Below is a small trained network, with its code and all its weights. Each question gives an input and a target symbol and asks what happens when units are switched off, that is, made to give their printed mean instead of their output.

import numpy as np


def w(rows, s, z=0):
    codes = np.array(rows[::2]) - 128.0
    scale = np.full(codes.shape[1], s)
    scale[-1] = z or s
    return codes * scale


def f(y):
    return np.maximum(y, 0)


def softmax(a):
    e = np.exp(a - a.max(-1, keepdims=True))
    return e / e.sum(-1, keepdims=True)


def log_softmax(a):
    a = a - a.max(-1, keepdims=True)
    return a - np.log(np.exp(a).sum(-1, keepdims=True))


def net(x, mask):
    ids = ['αγδηθλμξ'.index(c) for c in x.split()]
    T = len(ids)
    res = E[ids] + P[:T]
    r = res
    for j in range(3):
        rows = slice(2 * j, 2 * j + 2)
        q, k, v = (r @ M[0][rows].T for M in (Q, K, V))
        z = softmax(np.where(np.tri(T) > 0, q @ k.T / 2**0.5, -1e9)) @ v
        o = O[0][rows]
        res = res + np.where(mask[j], z, o[:, -1]) @ o[:, :-1]
    y = f(res @ A[0][:, :-1].T + A[0][:, -1])
    res = res + np.where(mask[3:27], y, B[0][:, -1]) @ B[0][:, :-1]
    return log_softmax(res[-1] @ U[:, :-1].T + U[:, -1])


Q, K, V, O, A, B = {}, {}, {}, {}, {}, {}
E = w([
[105,218,105,106,147,86,187,141,219,67],'α',
[130,159,213,185,223,163,121,118,129,99],'γ',
[84,106,142,252,140,113,210,187,89,127],'δ',
[82,169,52,100,136,157,149,74,172,160],'η',
[180,113,154,64,143,140,216,82,105,112],'θ',
[183,115,205,115,128,168,187,178,65,116],'λ',
[82,86,75,152,115,165,185,113,90,199],'μ',
[82,187,101,74,148,192,94,191,127,144],'ξ',
],0.011)
P = w([
[160,89,143,125,179,228,159,125,198,61],'0',
[132,175,202,159,127,105,152,122,130,241],'1',
[120,127,106,139,160,180,142,129,59,81],'2',
[98,191,163,150,109,94,153,150,134,237],'3',
[102,129,66,126,157,181,160,164,74,83],'4',
[67,193,136,153,91,88,164,177,140,252],'5',
[75,123,37,113,157,164,159,188,78,97],'6',
],0.011)
Q[0] = w([
[105,167,151,120,101,87,142,129,178,228],'head 0',
[168,94,160,156,51,16,48,95,177,163],'head 0',
[184,80,113,119,158,170,92,108,92,30],'head 1',
[185,83,179,131,10,3,15,69,207,183],'head 1',
[132,125,117,125,153,161,105,127,110,59],'head 2',
[172,76,112,118,96,112,99,116,125,78],'head 2',
],0.013)
K[0] = w([
[191,103,159,104,144,201,118,105,179,103],'head 0',
[225,131,208,139,139,123,115,88,101,134],'head 0',
[70,177,105,128,102,43,113,140,82,169],'head 1',
[248,132,212,127,143,134,96,73,102,133],'head 1',
[89,178,76,112,103,87,93,158,68,136],'head 2',
[130,135,142,136,118,67,135,120,62,160],'head 2',
],0.012)
V[0] = w([
[124,170,187,113,122,185,27,253,123,117],'head 0',
[79,166,62,137,146,108,99,68,144,138],'head 0',
[129,41,60,82,74,196,110,85,82,234],'head 1',
[149,26,188,179,96,96,197,197,50,126],'head 1',
[114,99,145,208,189,138,166,100,134,114],'head 2',
[205,164,131,2,114,113,138,93,156,70],'head 2',
],0.0074)
O[0] = w([
[43,189,150,131,151,156,236,79,94,101,159],'head 0',
[207,133,121,179,159,155,92,59,100,170,111],'head 0',
[147,95,183,149,24,254,93,121,174,109,88],'head 1',
[52,7,125,108,160,112,131,190,190,130,67],'head 1',
[163,143,91,153,154,117,142,178,188,155,254],'head 2',
[111,143,201,53,72,49,82,112,87,116,122],'head 2',
],0.0084,0.0042)
A[0] = w([
[108,181,159,133,136,189,198,88,118,38,126],'neuron 0',
[128,87,129,153,162,171,155,134,174,113,128],'neuron 1',
[164,19,74,139,178,156,91,119,177,89,75],'neuron 2',
[202,128,103,141,138,163,23,84,105,33,84],'neuron 3',
[121,97,162,69,122,156,142,101,113,32,124],'neuron 4',
[180,151,129,122,112,202,112,122,132,44,140],'neuron 5',
[98,35,116,95,199,111,134,168,173,96,145],'neuron 6',
[190,158,127,144,81,117,92,131,91,141,100],'neuron 7',
[110,170,196,92,44,75,102,151,102,141,139],'neuron 8',
[161,87,155,65,122,96,115,121,131,2,94],'neuron 9',
[118,103,177,146,52,153,92,110,180,220,186],'neuron 10',
[163,133,123,120,152,116,103,33,83,46,89],'neuron 11',
[147,35,106,135,77,206,72,120,127,46,91],'neuron 12',
[139,95,141,112,99,144,152,113,68,147,113],'neuron 13',
[216,177,73,204,54,109,83,116,127,204,132],'neuron 14',
[89,148,169,115,108,34,79,98,65,139,3],'neuron 15',
[163,181,93,168,145,100,121,120,133,190,167],'neuron 16',
[89,163,221,107,114,81,124,94,149,188,191],'neuron 17',
[90,138,169,126,186,70,100,171,128,125,140],'neuron 18',
[104,154,109,171,104,123,149,158,121,135,128],'neuron 19',
[87,128,159,101,139,56,134,116,85,136,119],'neuron 20',
[122,111,210,112,12,78,37,107,122,153,124],'neuron 21',
[69,54,169,137,130,163,144,129,158,57,73],'neuron 22',
[78,98,103,174,112,87,143,159,131,164,78],'neuron 23',
],0.0073,0.0054)
B[0] = w([
[114,126,122,171,117,152,141,103,177,206,254],'neuron 0',
[121,125,147,134,99,138,115,141,156,135,204],'neuron 1',
[82,178,102,148,104,99,111,105,47,68,187],'neuron 2',
[172,82,53,92,91,127,157,160,142,117,169],'neuron 3',
[137,169,166,148,88,124,96,123,107,131,155],'neuron 4',
[125,86,67,135,117,102,100,72,106,127,209],'neuron 5',
[113,110,179,101,159,146,108,65,136,126,241],'neuron 6',
[129,84,136,111,151,109,108,92,138,133,169],'neuron 7',
[81,82,120,155,145,138,101,35,145,136,194],'neuron 8',
[201,193,183,131,128,110,106,133,91,156,137],'neuron 9',
[112,156,152,133,129,122,140,200,138,78,193],'neuron 10',
[131,152,81,132,126,112,172,176,106,102,164],'neuron 11',
[96,138,120,185,152,2,66,118,176,168,174],'neuron 12',
[112,134,117,149,126,117,113,134,154,148,147],'neuron 13',
[152,94,187,63,153,147,107,106,121,99,225],'neuron 14',
[182,60,87,124,34,212,113,116,194,180,152],'neuron 15',
[197,130,151,110,116,121,128,157,121,147,250],'neuron 16',
[109,132,91,123,109,155,137,119,74,70,229],'neuron 17',
[144,75,85,119,127,122,131,132,148,130,214],'neuron 18',
[143,131,138,120,136,136,119,105,115,126,201],'neuron 19',
[140,105,92,120,112,139,143,166,131,111,184],'neuron 20',
[81,188,122,219,115,47,73,145,134,147,155],'neuron 21',
[154,149,121,118,60,147,133,197,108,98,173],'neuron 22',
[129,139,158,104,143,128,115,88,98,112,197],'neuron 23',
],0.0094,0.0072)
U = w([
[152,215,71,131,171,52,176,208,60,108,250],'α',
[127,88,165,144,226,95,119,111,213,244,12],'γ',
[63,76,118,80,165,155,146,108,73,1,153],'δ',
[205,49,66,92,80,155,111,107,137,140,50],'η',
[143,190,222,121,152,83,65,77,76,112,94],'θ',
[169,139,179,117,51,189,169,239,189,120,164],'λ',
[95,125,84,212,68,50,72,154,159,131,197],'μ',
[92,192,124,170,90,208,172,80,96,168,95],'ξ',
],0.0061,0.0013)

Each question gives the input, a string of symbols that net reads in full, and the target symbol t.
The units are the heads (2 rows each of Q, K, V and O) and the neurons (one row each of A and B). Each row of codes is followed by its name. A weight is (code - 128) times the scale printed after its matrix; where a second scale follows, it is the last column's (O, A, B and U).
mask holds one flag per unit, heads first, then neurons. A switched-off unit (its flag False) gives its mean, the last column of its rows in O or B, instead of its output. The means were averaged over made-up inputs and are rounded, as every weight is.
A unit's drop is (log p(t) with every unit on - log p(t) with that unit switched off) / (log p(t) with every unit on - log p(t) with every unit switched off).
The circuit of an input: a set's keep is (log p(t) with only the set's units on - log p(t) with every unit switched off) / (log p(t) with every unit on - log p(t) with every unit switched off). Starting from the 12 units with the biggest drops (on a tie, the unit counted first), units are removed one at a time, each time the one whose removal leaves the highest keep (on an exact tie, the one counted first), for as long as the keep stays at least 0.8.
units of the circuit, in order: the units of the circuit, biggest drop first
unit that matters most: the unit with the biggest drop
top k neurons: the k neurons with the biggest drops, biggest first
which heads matter: for each layer, one digit per head in row order, 1 if its drop is at least 0.15 and else 0, layers parted by /
drop when u is switched off: that unit's drop, to one decimal
input η γ δ μ μ γ, target θ: which heads matter	110
input μ λ ξ λ, target λ: units of the circuit, in order	[head 1; neuron 10]
input δ ξ μ μ, target γ: units of the circuit, in order	[head 1; head 2]
input η α η η ξ ξ, target θ: units of the circuit, in order	[head 1; neuron 14; head 0; head 2]
input η μ λ η α λ λ, target α: units of the circuit, in order	[head 1]
input ξ α η λ θ, target η: units of the circuit, in order	[head 0; head 1; neuron 3]
input ξ λ θ η, target ξ: units of the circuit, in order	[head 0; head 1; neuron 0]
input η ξ δ ξ α μ, target θ: units of the circuit, in order	[neuron 14; head 1; head 0; head 2]
input ξ μ ξ γ, target ξ: which heads matter	100
input λ λ λ ξ, target δ: which heads matter	110
input ξ μ γ, target μ: which heads matter	010
input α ξ ξ λ, target η: which heads matter	011
input δ η θ λ γ η, target γ: which heads matter	011
input ξ ξ γ δ, target ξ: unit that matters most	head 0
input θ λ θ η γ, target η: which heads matter	110
input μ γ η δ ξ α γ, target α: units of the circuit, in order	[head 1; neuron 6]
input θ γ η θ λ θ λ, target η: top 2 neurons	[neuron 3; neuron 5]
input μ δ γ, target δ: top 2 neurons	[neuron 2; neuron 6]
input η θ λ θ, target θ: top 2 neurons	[neuron 14; neuron 21]
input θ η γ λ, target μ: unit that matters most	head 2
input θ η γ η γ ξ, target μ: which heads matter	101
input δ θ μ, target μ: top 2 neurons	[neuron 12; neuron 2]
input δ λ η μ δ, target δ: top 2 neurons	[neuron 6; neuron 2]
input η δ γ δ γ λ γ, target δ: drop when neuron 2 is switched off	0.3
input η η μ ξ θ, target ξ: drop when head 0 is switched off	0.2
input ξ γ λ, target ξ: drop when neuron 0 is switched off	0.3
